Below are the code and all the weights of a small trained network. Each question names an input and a class and asks about switching units off, where a switched-off unit gives its printed mean instead of its output.

import numpy as np


def w(rows, s, z=0):
    codes = np.array(rows[::2]) - 128.0
    scale = np.full(codes.shape[1], s)
    scale[-1] = z or s
    return codes * scale


def f(y):
    return np.maximum(y, 0)


def log_softmax(a):
    a = a - a.max(-1, keepdims=True)
    return a - np.log(np.exp(a).sum(-1, keepdims=True))


def net(x, mask):
    res = np.array(x, float).reshape(1, 6) / 4 @ E
    y = f(res @ A[0][:, :-1].T + A[0][:, -1])
    res = res + np.where(mask, y, B[0][:, -1]) @ B[0][:, :-1]
    return log_softmax(res[-1] @ U[:, :-1].T + U[:, -1])


A, B = {}, {}
E = w([
[205,149,148,114,62,57,112,107,113,180,175],'x0',
[101,201,34,17,135,116,206,173,65,139,186],'x1',
[106,56,97,89,71,147,21,148,68,62,2],'x2',
[118,202,145,60,45,98,128,160,252,176,157],'x3',
[146,96,86,40,217,214,112,10,163,197,222],'x4',
[254,69,47,218,29,13,103,83,87,70,176],'x5',
],0.0075)
A[0] = w([
[93,118,52,147,50,69,154,177,144,103,118,120],'neuron 1',
[136,99,105,83,27,180,89,74,174,158,141,84],'neuron 2',
[86,102,133,142,2,130,116,102,187,83,55,212],'neuron 3',
[195,124,235,251,100,99,218,78,129,155,196,255],'neuron 4',
[50,112,139,107,169,190,135,183,98,134,16,180],'neuron 5',
[96,170,90,163,220,101,150,176,87,172,252,194],'neuron 6',
[114,148,185,91,159,89,247,139,164,114,106,112],'neuron 7',
[156,110,136,139,91,144,138,47,171,152,89,145],'neuron 8',
[157,123,94,81,56,29,204,123,145,55,89,117],'neuron 9',
[132,3,151,168,251,191,125,40,75,7,104,188],'neuron 10',
[121,91,160,100,125,209,112,129,140,151,102,195],'neuron 11',
[179,88,242,111,128,83,138,93,169,188,123,199],'neuron 12',
],0.0068,0.0042)
B[0] = w([
[165,118,128,154,92,143,132,166,68,130,110,203],'neuron 1',
[117,93,158,138,137,113,116,150,123,109,114,174],'neuron 2',
[103,132,133,102,94,173,129,143,142,122,140,227],'neuron 3',
[104,140,205,114,146,105,40,189,201,4,94,254],'neuron 4',
[46,91,214,119,136,133,106,138,167,67,106,219],'neuron 5',
[101,143,132,71,144,155,131,72,127,94,170,224],'neuron 6',
[161,130,119,114,183,110,152,112,106,115,60,176],'neuron 7',
[118,133,167,125,135,113,162,104,166,68,132,168],'neuron 8',
[157,138,106,138,76,135,141,176,90,142,168,212],'neuron 9',
[64,60,133,142,193,58,157,96,178,115,54,254],'neuron 10',
[108,100,123,124,188,109,104,105,169,123,111,181],'neuron 11',
[96,92,120,114,131,145,75,118,157,134,128,195],'neuron 12',
],0.012,0.011)
U = w([
[134,146,83,76,145,182,164,85,112,127,205,164],'0',
[70,83,166,158,163,93,92,160,197,94,98,151],'1',
[149,186,114,246,170,130,135,101,114,202,124,2],'2',
[144,158,135,157,76,153,127,177,88,104,162,153],'3',
[148,126,55,171,120,92,187,172,68,153,141,105],'4',
[109,106,124,137,152,115,242,84,86,115,88,107],'5',
],0.012,0.0064)

Each question gives the input, the list of numbers given to net, and the class t.
The units are the neurons (one row each of A and B). Each row of codes is followed by its name. A weight is (code - 128) times the scale printed after its matrix; where a second scale follows, it is the last column's (A, B and U).
mask holds one flag per neuron, in row order. A switched-off neuron (its flag False) gives its mean, the last column of its row in B, instead of its output. The means were averaged over made-up inputs and are rounded, as every weight is.
A unit's drop is (log p(t) with every unit on - log p(t) with that unit switched off) / (log p(t) with every unit on - log p(t) with every unit switched off).
The circuit of an input: a set's keep is (log p(t) with only the set's units on - log p(t) with every unit switched off) / (log p(t) with every unit on - log p(t) with every unit switched off). Starting from all 12 units, units are removed one at a time, each time the one whose removal leaves the highest keep (on an exact tie, the one counted first), for as long as the keep stays at least 0.8.
circuit, biggest first: the units of the circuit, biggest drop first
k most important neurons: the k neurons with the biggest drops, biggest first
drop when u is switched off: that unit's drop, to one decimal
input [7,-2,8,2,-4,-1], class 3: 2 most important neurons => [neuron 10; neuron 4]
input [-2,6,2,-5,2,4], class 5: circuit, biggest first => [neuron 4]
input [-3,4,-7,-8,8,-8], class 5: 2 most important neurons => [neuron 4; neuron 6]
input [5,-6,5,7,-3,8], class 3: circuit, biggest first => [neuron 9; neuron 10]
input [3,8,7,-3,7,0], class 5: 3 most important neurons => [neuron 4; neuron 12; neuron 3]
input [-6,8,-1,-8,-3,6], class 5: 2 most important neurons => [neuron 10; neuron 4]
input [8,7,7,4,6,7], class 4: 2 most important neurons => [neuron 4; neuron 5]
input [3,4,-8,6,1,-6], class 0: 2 most important neurons => [neuron 6; neuron 10]
input [-6,6,4,3,0,7], class 3: drop when neuron 4 is switched off => -0.1
input [5,4,-2,4,-1,2], class 3: drop when neuron 10 is switched off => 0.2
input [3,7,8,7,8,1], class 0: drop when neuron 4 is switched off => 0.7
